Here is a tiny trained network, its code and every weight. The questions are about switching its units off for an input and a class, where a switched-off unit gives its printed mean instead of its output.

import numpy as np


def w(rows, s, z=0):
    codes = np.array(rows[::2]) - 128.0
    scale = np.full(codes.shape[1], s)
    scale[-1] = z or s
    return codes * scale


def f(y):
    return y / 2 * (1 + np.tanh(0.7978845608 * (y + 0.044715 * y**3)))


def log_softmax(a):
    a = a - a.max(-1, keepdims=True)
    return a - np.log(np.exp(a).sum(-1, keepdims=True))


def net(x, mask):
    res = np.array(x, float).reshape(1, 8) / 4 @ E
    y = f(res @ A[0][:, :-1].T + A[0][:, -1])
    res = res + np.where(mask, y, B[0][:, -1]) @ B[0][:, :-1]
    return log_softmax(res[-1] @ U[:, :-1].T + U[:, -1])


A, B = {}, {}
E = w([
[255,66,162,151],'x0',
[70,37,153,229],'x1',
[129,129,129,127],'x2',
[146,163,250,129],'x3',
[130,136,122,135],'x4',
[129,125,129,125],'x5',
[126,120,133,122],'x6',
[126,127,128,127],'x7',
],0.0077)
A[0] = w([
[141,144,108,91,146],'n1',
[105,87,101,152,77],'n2',
[142,167,186,139,117],'n3',
[67,144,125,100,63],'n4',
[111,174,148,106,22],'n5',
[149,190,71,79,208],'n6',
[42,178,137,91,201],'n7',
[168,192,121,102,173],'n8',
[73,214,117,197,3],'n9',
[150,87,3,116,32],'n10',
[180,120,149,133,190],'n11',
[113,107,143,144,74],'n12',
[105,113,109,223,249],'n13',
[205,110,109,159,137],'n14',
[150,173,107,51,97],'n15',
[136,192,235,134,103],'n16',
],0.014,0.0021)
B[0] = w([
[104,128,177,171,167],'n1',
[132,254,169,116,160],'n2',
[179,131,59,130,187],'n3',
[142,116,78,113,184],'n4',
[93,162,84,107,162],'n5',
[115,109,186,121,244],'n6',
[136,86,64,83,253],'n7',
[58,132,171,118,213],'n8',
[177,136,92,88,190],'n9',
[174,171,90,216,228],'n10',
[177,56,111,86,191],'n11',
[150,174,209,149,136],'n12',
[34,120,173,75,208],'n13',
[137,99,94,33,202],'n14',
[103,137,185,136,226],'n15',
[167,144,82,217,247],'n16',
],0.0088,0.0078)
U = w([
[143,111,98,90,253],'0',
[163,47,24,1,25],'1',
[142,109,109,114,206],'2',
[182,192,71,216,65],'3',
[142,109,118,93,153],'4',
[109,161,212,94,6],'5',
],0.0082,0.0053)

Each question gives the input, the list of numbers given to net, and the class t.
The units are the neurons (one row each of A and B). Each row of codes is followed by its name. A weight is (code - 128) times the scale printed after its matrix; where a second scale follows, it is the last column's (A, B and U).
mask holds one flag per neuron, in row order. A switched-off neuron (its flag False) gives its mean, the last column of its row in B, instead of its output. The means were averaged over made-up inputs and are rounded, as every weight is.
A unit's drop is (log p(t) with every unit on - log p(t) with that unit switched off) / (log p(t) with every unit on - log p(t) with every unit switched off).
The circuit of an input: a set's keep is (log p(t) with only the set's units on - log p(t) with every unit switched off) / (log p(t) with every unit on - log p(t) with every unit switched off). Starting from the 12 units with the biggest drops (on a tie, the unit counted first), units are removed one at a time, each time the one whose removal leaves the highest keep (on an exact tie, the one counted first), for as long as the keep stays at least 0.8.
circuit, biggest first: the units of the circuit, biggest drop first
unit that matters most: the unit with the biggest drop
top k neurons: the k neurons with the biggest drops, biggest first
drop of u: that unit's drop, to one decimal
input [-8,4,-2,-5,-8,4,0,-7], class 1: unit that matters most => n7
input [-2,-8,1,3,-3,2,-7,4], class 5: top 2 neurons => (n15 n8)
input [-3,8,6,4,-1,0,1,-5], class 5: top 2 neurons => (n13 n12)
input [4,6,5,-8,4,-8,2,-6], class 3: top 2 neurons => (n10 n2)
input [8,7,-4,6,8,3,6,5], class 1: circuit, biggest first => (n14 n11)
input [-8,6,-3,8,-3,4,0,-6], class 1: circuit, biggest first => (n7 n9)
input [8,-2,-1,8,-6,-3,7,-7], class 1: circuit, biggest first => (n11 n14)
input [-2,3,3,5,2,0,-2,-1], class 3: circuit, biggest first => (n16 n14)
input [4,-8,7,3,1,2,-1,-7], class 5: circuit, biggest first => (n8 n15)
input [-8,4,-7,8,-1,8,2,0], class 1: circuit, biggest first => (n7 n9)
input [-6,7,6,-1,6,-2,5,-6], class 5: top 2 neurons => (n13 n2)
input [7,-6,0,-8,6,-8,3,-5], class 3: top 4 neurons => (n10 n7 n13 n1)
input [8,4,2,-3,-7,1,-5,-2], class 1: top 2 neurons => (n14 n11)
input [3,-2,-6,-8,-1,-4,0,-4], class 3: top neuron => (n10)
input [-3,7,5,8,7,-3,2,-4], class 3: top 2 neurons => (n16 n14)
input [4,3,2,6,-2,-5,0,-4], class 3: top 2 neurons => (n16 n7)
input [-1,7,5,-7,2,4,3,-1], class 3: top 2 neurons => (n10 n2)
input [-3,7,3,-3,-4,0,-1,-6], class 5: top 2 neurons => (n13 n2)
input [-8,-1,-7,6,1,-7,-6,4], class 1: top 2 neurons => (n7 n9)
input [8,-3,-4,-1,4,6,-6,0], class 1: circuit, biggest first => (n14)
input [4,-4,-4,-6,-6,3,-3,-3], class 3: drop of n16 => -0.4
input [-6,-5,-4,6,5,-2,-3,3], class 1: drop of n10 => 0.5
input [3,-8,0,-8,-7,-7,-5,8], class 2: drop of n8 => 0.1
